Below are the code and all the weights of a small trained network. Each question names an input and a class and asks about switching units off, where a switched-off unit gives its printed mean instead of its output.

import numpy as np


def w(rows, s, z=0):
    codes = np.array(rows[::2]) - 128.0
    scale = np.full(codes.shape[1], s)
    scale[-1] = z or s
    return codes * scale


def f(y):
    return y / 2 * (1 + np.tanh(0.7978845608 * (y + 0.044715 * y**3)))


def log_softmax(a):
    a = a - a.max(-1, keepdims=True)
    return a - np.log(np.exp(a).sum(-1, keepdims=True))


def net(x, mask):
    res = np.array(x, float).reshape(1, 4) / 4 @ E
    y = f(res @ A[0][:, :-1].T + A[0][:, -1])
    res = res + np.where(mask, y, B[0][:, -1]) @ B[0][:, :-1]
    return log_softmax(res[-1] @ U[:, :-1].T + U[:, -1])


A, B = {}, {}
E = w([
[149,35,192,135,156,162,196,105,203],'x0',
[161,180,255,120,58,142,116,199,113],'x1',
[192,139,169,39,151,146,162,99,22],'x2',
[65,143,189,171,166,119,94,32,126],'x3',
],0.0086)
A[0] = w([
[190,147,125,85,149,121,137,87,101,163],'N1',
[110,107,71,139,188,102,149,93,107,93],'N2',
[105,174,103,107,87,87,87,110,109,122],'N3',
[126,60,169,111,111,160,169,107,186,152],'N4',
[200,132,93,85,107,110,184,169,158,127],'N5',
[133,80,38,120,181,139,174,48,111,90],'N6',
[86,76,150,135,115,148,142,137,157,66],'N7',
[124,139,119,139,163,113,118,111,125,89],'N8',
[119,167,178,151,121,83,105,28,168,115],'N9',
[118,116,122,136,137,119,154,124,125,39],'N10',
[84,146,110,184,115,124,108,194,233,144],'N11',
[184,51,185,142,162,116,202,137,196,99],'N12',
[136,237,69,166,127,143,79,139,84,106],'N13',
[165,106,153,51,149,135,168,71,22,101],'N14',
[136,184,187,125,96,109,127,164,153,182],'N15',
[169,91,71,73,90,125,137,169,137,96],'N16',
[100,162,159,111,121,130,125,117,144,48],'N17',
[106,176,85,139,108,101,110,166,74,111],'N18',
[104,179,191,103,118,115,145,170,148,85],'N19',
[120,127,236,131,87,137,99,195,137,124],'N20',
[106,111,110,151,112,95,109,173,185,73],'N21',
[65,184,100,119,120,123,105,166,107,131],'N22',
[86,146,116,181,102,130,96,130,215,96],'N23',
[124,92,6,108,129,134,133,45,139,121],'N24',
[69,171,203,168,164,145,90,1,112,90],'N25',
[102,147,149,142,153,138,138,111,132,254],'N26',
[111,137,156,153,91,104,106,50,140,86],'N27',
[112,173,85,163,94,129,79,130,165,109],'N28',
[103,168,104,105,152,135,112,138,61,128],'N29',
[138,124,146,87,127,117,172,85,57,93],'N30',
[153,179,219,165,126,140,79,182,131,94],'N31',
[112,148,160,134,98,169,119,150,143,83],'N32',
[144,119,68,116,113,156,182,210,135,100],'N33',
[113,95,55,127,137,121,121,107,145,163],'N34',
[147,135,207,161,104,127,140,162,127,103],'N35',
[138,125,161,123,115,88,120,114,147,62],'N36',
[130,95,164,108,142,118,190,118,191,81],'N37',
[84,127,161,109,92,108,169,171,103,94],'N38',
[145,123,123,160,191,140,110,140,118,56],'N39',
[190,96,61,121,126,113,159,250,160,104],'N40',
],0.0095,0.0075)
B[0] = w([
[172,114,139,187,125,95,140,174,124,190],'N1',
[113,219,118,89,126,137,124,118,142,189],'N2',
[138,74,124,100,134,139,131,73,143,180],'N3',
[163,51,126,116,108,90,115,48,138,226],'N4',
[63,98,139,153,135,142,115,165,106,195],'N5',
[123,246,107,94,99,111,125,113,154,227],'N6',
[172,137,128,90,174,191,108,86,135,148],'N7',
[117,157,144,90,148,160,118,116,140,131],'N8',
[56,98,138,116,142,183,119,162,106,209],'N9',
[144,165,135,81,178,181,117,108,152,112],'N10',
[229,144,160,208,162,123,159,192,98,255],'N11',
[175,65,108,60,136,141,96,13,149,231],'N12',
[152,64,117,72,130,142,113,22,167,213],'N13',
[241,155,144,202,201,180,153,184,140,228],'N14',
[111,169,97,154,71,61,145,137,118,231],'N15',
[53,123,145,115,152,172,120,140,117,177],'N16',
[124,169,135,80,178,190,123,111,153,122],'N17',
[139,77,126,91,141,129,106,51,145,189],'N18',
[115,210,124,92,150,144,124,98,156,171],'N19',
[110,223,92,104,96,99,128,144,150,245],'N20',
[182,162,137,125,203,204,134,142,140,166],'N21',
[160,79,138,113,124,122,131,83,127,186],'N22',
[213,165,149,151,194,182,171,164,127,214],'N23',
[101,247,120,100,77,94,132,123,137,238],'N24',
[6,74,140,88,172,224,110,172,98,254],'N25',
[90,43,122,195,34,21,138,191,85,235],'N26',
[98,134,141,110,161,186,114,145,123,165],'N27',
[202,110,139,130,162,154,128,113,142,183],'N28',
[169,79,142,125,125,123,135,96,145,179],'N29',
[188,150,145,164,190,185,140,148,145,174],'N30',
[106,239,102,87,133,129,125,110,154,217],'N31',
[136,184,118,107,151,147,127,108,127,147],'N32',
[45,106,147,119,152,179,107,145,118,185],'N33',
[126,177,108,145,87,74,132,147,135,205],'N34',
[109,213,104,97,126,132,124,93,139,193],'N35',
[137,163,128,82,164,183,115,103,143,119],'N36',
[171,113,127,73,165,166,106,45,133,177],'N37',
[115,162,114,123,147,139,131,118,146,145],'N38',
[130,163,131,93,170,172,113,117,147,115],'N39',
[14,93,154,116,144,180,120,164,90,220],'N40',
],0.019,0.0084)
U = w([
[105,209,96,97,98,82,153,136,170,82],'0',
[209,122,172,186,191,144,191,179,139,168],'1',
[20,80,165,105,155,173,119,170,93,90],'2',
[166,52,129,81,129,102,120,42,168,101],'3',
[120,70,129,180,55,9,164,178,115,249],'4',
],0.011,0.0018)

Each question gives the input, the list of numbers given to net, and the class t.
The units are the neurons (one row each of A and B). Each row of codes is followed by its name. A weight is (code - 128) times the scale printed after its matrix; where a second scale follows, it is the last column's (A, B and U).
mask holds one flag per neuron, in row order. A switched-off neuron (its flag False) gives its mean, the last column of its row in B, instead of its output. The means were averaged over made-up inputs and are rounded, as every weight is.
A unit's drop is (log p(t) with every unit on - log p(t) with that unit switched off) / (log p(t) with every unit on - log p(t) with every unit switched off).
The circuit of an input: a set's keep is (log p(t) with only the set's units on - log p(t) with every unit switched off) / (log p(t) with every unit on - log p(t) with every unit switched off). Starting from the 12 units with the biggest drops (on a tie, the unit counted first), units are removed one at a time, each time the one whose removal leaves the highest keep (on an exact tie, the one counted first), for as long as the keep stays at least 0.8.
circuit, biggest first: the units of the circuit, biggest drop first
unit that matters most: the unit with the biggest drop
top k neurons: the k neurons with the biggest drops, biggest first
drop when u is switched off: that unit's drop, to one decimal
input [4,5,1,-6], class 2: unit that matters most	N40
input [4,2,-2,4], class 2: top 2 neurons	(N25 N13)
input [2,4,-1,5], class 2: top 3 neurons	(N25 N24 N6)
input [2,5,6,-7], class 2: top 2 neurons	(N40 N11)
input [-7,-4,-7,-2], class 1: top 3 neurons	(N11 N23 N12)
input [7,-3,-6,7], class 2: top 3 neurons	(N25 N9 N14)
input [7,7,7,-4], class 0: top 2 neurons	(N20 N35)
input [8,-4,-8,-4], class 1: top 3 neurons	(N11 N23 N21)
input [6,-7,8,-3], class 1: top 4 neurons	(N14 N30 N1 N20)
input [-8,-2,7,4], class 3: top 4 neurons	(N13 N11 N18 N3)
input [5,-5,2,4], class 0: top 2 neurons	(N6 N24)
input [-8,-4,7,-7], class 3: top 4 neurons	(N13 N18 N11 N25)
input [7,-2,-6,3], class 3: top 4 neurons	(N12 N4 N14 N37)
input [2,-1,6,-6], class 1: circuit, biggest first	(N14)
input [2,2,-3,3], class 4: drop when N14 is switched off	0.4
input [8,6,5,5], class 3: drop when N12 is switched off	1.9
input [2,-7,6,2], class 0: drop when N24 is switched off	0.9
